Below are the code and all the weights of a small trained network. Each question names an input and a class and asks about switching units off, where a switched-off unit gives its printed mean instead of its output.

import numpy as np


def w(rows, s, z=0):
    codes = np.array(rows[::2]) - 128.0
    scale = np.full(codes.shape[1], s)
    scale[-1] = z or s
    return codes * scale


def norm(h):
    return h / np.sqrt((h * h).mean(-1, keepdims=True) + 1e-5)


def f(y):
    return y / 2 * (1 + np.tanh(0.7978845608 * (y + 0.044715 * y**3)))


def log_softmax(a):
    a = a - a.max(-1, keepdims=True)
    return a - np.log(np.exp(a).sum(-1, keepdims=True))


def net(x, mask):
    res = np.array(x, float).reshape(1, 6) / 4 @ E
    u = 0
    for l in range(3):
        y = f(norm(res) @ A[l][:, :-1].T + A[l][:, -1])
        res = res + np.where(mask[u : u + 5], y, B[l][:, -1]) @ B[l][:, :-1]
        u += 5
    return log_softmax(norm(res)[-1] @ U[:, :-1].T + U[:, -1])


A, B = {}, {}
E = w([
[130,131,126,125],'x0',
[130,125,128,131],'x1',
[128,127,125,127],'x2',
[133,128,129,136],'x3',
[59,230,155,193],'x4',
[72,111,9,192],'x5',
],0.014)
A[0] = w([
[164,148,241,48,127],'L0N1',
[94,199,160,145,44],'L0N2',
[166,103,90,3,88],'L0N3',
[107,139,114,122,2],'L0N4',
[103,140,118,84,19],'L0N5',
],0.011,0.0046)
B[0] = w([
[199,193,27,178,253],'L0N1',
[67,2,151,176,173],'L0N2',
[76,86,187,225,208],'L0N3',
[198,167,152,40,109],'L0N4',
[137,131,202,138,107],'L0N5',
],0.0089,0.0071)
A[1] = w([
[220,25,139,17,2],'L1N1',
[64,216,204,119,21],'L1N2',
[103,187,127,195,190],'L1N3',
[163,158,207,88,23],'L1N4',
[224,185,248,82,40],'L1N5',
],0.012,0.0038)
B[1] = w([
[64,57,181,155,182],'L1N1',
[63,60,172,133,170],'L1N2',
[176,105,149,76,254],'L1N3',
[80,145,82,121,134],'L1N4',
[115,190,16,6,190],'L1N5',
],0.014,0.0069)
A[2] = w([
[52,65,254,147,220],'L2N1',
[148,51,138,97,4],'L2N2',
[137,154,6,86,148],'L2N3',
[68,220,205,158,69],'L2N4',
[85,71,115,161,141],'L2N5',
],0.013,0.0042)
B[2] = w([
[205,130,191,178,246],'L2N1',
[116,147,154,148,143],'L2N2',
[193,192,142,126,226],'L2N3',
[34,79,248,103,148],'L2N4',
[137,193,158,136,200],'L2N5',
],0.014,0.011)
U = w([
[197,185,144,173,172],'0',
[99,202,7,106,211],'1',
[76,46,196,174,3],'2',
],0.014,0.0029)

Each question gives the input, the list of numbers given to net, and the class t.
The units are the neurons (one row each of A and B). Each row of codes is followed by its name. A weight is (code - 128) times the scale printed after its matrix; where a second scale follows, it is the last column's (A, B and U).
mask holds one flag per neuron, layer by layer. A switched-off neuron (its flag False) gives its mean, the last column of its row in B, instead of its output. The means were averaged over made-up inputs and are rounded, as every weight is.
A unit's drop is (log p(t) with every unit on - log p(t) with that unit switched off) / (log p(t) with every unit on - log p(t) with every unit switched off).
The circuit of an input: a set's keep is (log p(t) with only the set's units on - log p(t) with every unit switched off) / (log p(t) with every unit on - log p(t) with every unit switched off). Starting from the 12 units with the biggest drops (on a tie, the unit counted first), units are removed one at a time, each time the one whose removal leaves the highest keep (on an exact tie, the one counted first), for as long as the keep stays at least 0.8.
circuit, biggest first: the units of the circuit, biggest drop first
unit that matters most: the unit with the biggest drop
top k neurons: the k neurons with the biggest drops, biggest first
k most important neurons of layer l: the k neurons of layer l with the biggest drops, biggest first
drop of u: that unit's drop, to one decimal
input [0,6,0,8,-6,-3], class 2: unit that matters most	L2N3
input [-7,6,7,-6,-6,-8], class 1: top 3 neurons	[L1N5, L2N1, L0N1]
input [3,6,0,0,2,-2], class 1: circuit, biggest first	[L2N1, L0N3]
input [5,-8,5,-6,8,2], class 2: top 2 neurons	[L2N4, L2N3]
input [4,-7,-6,4,-7,-5], class 2: 2 most important neurons of layer 1	[L1N1, L1N5]
input [-5,-3,-2,0,-8,1], class 2: top 2 neurons	[L2N3, L1N1]
input [-4,7,4,3,-6,3], class 2: circuit, biggest first	[L0N1, L1N1]
input [-3,-7,3,5,-4,-3], class 2: top 2 neurons	[L0N3, L2N3]
input [4,3,-4,1,-6,-8], class 1: circuit, biggest first	[L1N5, L2N1]
input [3,2,3,-6,-8,4], class 2: top 2 neurons	[L2N3, L0N1]
input [-6,2,-1,0,-3,2], class 2: top 2 neurons	[L1N5, L0N1]
input [-8,0,1,-4,-2,4], class 1: top 2 neurons	[L2N1, L1N3]
input [2,0,2,3,-3,1], class 2: top 3 neurons	[L0N1, L2N3, L1N5]
input [4,6,-5,1,-6,-1], class 2: circuit, biggest first	[L1N1]
input [-7,-6,-1,-4,-6,-3], class 2: top 2 neurons	[L2N3, L1N1]
input [1,7,-3,-3,8,-5], class 2: drop of L2N4	0.3
input [1,-4,-4,8,-4,-6], class 1: drop of L2N3	-0.1
input [-2,-8,1,-2,0,-7], class 1: drop of L2N1	0.1
